Each row is followed by its group and then its class within the group.
[ -1  19  -3  10   1  18 -15  38  20  30  12  29 -51   8  -9  12   8   4
  10   5   5  -7 -32  46 -30 -13 -21  17  10   4   0   4  28   3  15   4
  -3  44 -14 -11 -21   6  -2  16  40   4 -13   7  -2  40   4  -4   3  -4
  -2] | NZ.Dj
[ -5   6  -8  16  -4  44  -3  48   8  11  -3  21 -25   8 -15  12  -2  -1
   0   8  -6  -7   7  29  -9 -10  -9 -12   3  17  -3   1   5  -3  14   4
  11  43  -9 -26  -6   8   2  40  38   6 -14  16  -2  12  -2  -4   2  -2
  -6] | NZ.Dj
[  4  15 -18   8   3  23  -9  45  21  18   6  21 -32   9  -8   3   9   1
   1  14  11  -8 -28  41 -16  -6 -18  12   3  11  -1  11  22  -1   7  -8
  -1  56 -13 -19 -12   6  -6  20  27  -4 -21   3   0  36   3  -5   0  -1
  -1] | NZ.Dj
[ -8   2  -2  11  -3  28  -2  30   2  24   1  26  -6   3 -14  22  -7 -10
   6   9 -18  -5  25  18 -25 -11  -6 -31   5   3   0 -10   5  -6  24   6
   5  21  -8 -27  -6   5   5  54  49  14   5  19   0 -17  -4   1   9  -6
  -1] | NZ.Jh
[-16  12  -9   3  -6  37  -5  45   6  23  -3  24 -18   4 -14  15  -5  -6
   5   5  13  -8  -9  35 -39 -21  -9   9   8   6  -1  -8  17  -4  17   8
  -3  47 -13 -11   0  -2   4  43  14   9   6  48  -2  -2  -1 -13   7  -4
  -2] | CQ.Pq
[-17  11  -9  11 -12  50  -4  55   3  15  -7  22 -45  -1  -9  12  -3  -2
   2   0  17  -7 -13  45 -35 -19 -17  10   8  12   2  -5  10  -5  19  19
   1  54 -13  -8   1  -3   7  43  10  10  -5  46   0  10   1 -15  10   0
  -5] | CQ.Pq
[ -4   7  -9   7  -1  18  -5  27   7  20   2  15 -23   7  -7  16   2  -2
   7   4  -4  -4   6  23 -17  -4  -3   0   6   3   6  -3   8  -5  15   7
   4  17  -7 -15 -16   6  -1  26  27   5 -10  10  -2  12   1  -1   1  -3
  -1] | NZ.Jh
[-12   9 -12  14  -9  39  -3  52   7   8 -12  21 -52  -3 -10   0   0  -8
  -2   5  14  -9 -30  34 -16 -13 -10  17   4  21   1   8  11  -2  13  10
   9  62  -6  -1   0   1   2  34   6  -1 -17  39   0  29  -1 -13   5  -4
   2] | CQ.TM
[ -3   7  -8   5   1  22 -13  46  16  24  11  26 -40  11 -12  13   6   6
   7   4   0 -10 -14  42 -27 -15 -16  12  11   3  -2  -2  20  -4  15   6
  -1  36 -10 -16 -20   4  -3  24  44   8 -12  16   0  26   2  -2  -1  -2
  -4] | NZ.Dj
[-12  -9  14  20  -6  38   4  37  -1  11  -9  19 -16   3 -14  16 -14 -16
  -4   0 -25  -3  39   0  -4  -9  -6 -41   3  18  -2 -13 -14  -4  23  24
  16   6  -5 -28   0   6   7  69  45  18   2  29  -4 -14 -10  -1   4  -5
  -1] | NZ.Dj
[ -4  11  -7  22  -5  37  -1  45  11  16  -1  15 -30   3 -11  16  -1 -14
   0   3   0  -3   8  33 -18  -7 -22 -29   2  19  -1  -1   6  -1  15  16
   8  47  -6 -22  -6  11   5  51  43   7  -7  11   7   3   0  -2   5  -1
  -1] | NZ.FT
[ -7   2  -8  11  -5  18   1  18   0   6  -9   8 -21  -1  -3   3  -1  -5
  -1   1   6  -4 -10  11 -13  -1   8   8   2   5  -1  -2   0  -1   8   9
   4  18  -9   2   3  -3   2  14 -13  -3  -7  24  -1  11   1  -8   3   0
   0] | CQ.Pq
[ -6  20 -13   9  -2  29  -5  38  16   8  -1  16 -38   3  -8  -3   1   3
   7   5  15  -8 -53  30  -6 -16 -11  43   3  14   2   9  17   1   6   1
   2  45  -6   6 -17   7   0   0  -5   0 -27  26  -2  54   4 -12   1  -1
  -3] | CQ.TM
[-11  12 -12  12  -4  49  -6  65   7  12   2  29 -27   4 -16  19  -5  -3
   0   5   1  -7  14  34 -25 -14 -13 -23   5  16   0  -1  10  -4  23  14
   9  51 -13 -32  -4  10   8  70  47  12 -13  22   3   4   0 -10   4  -1
   0] | NZ.Dj
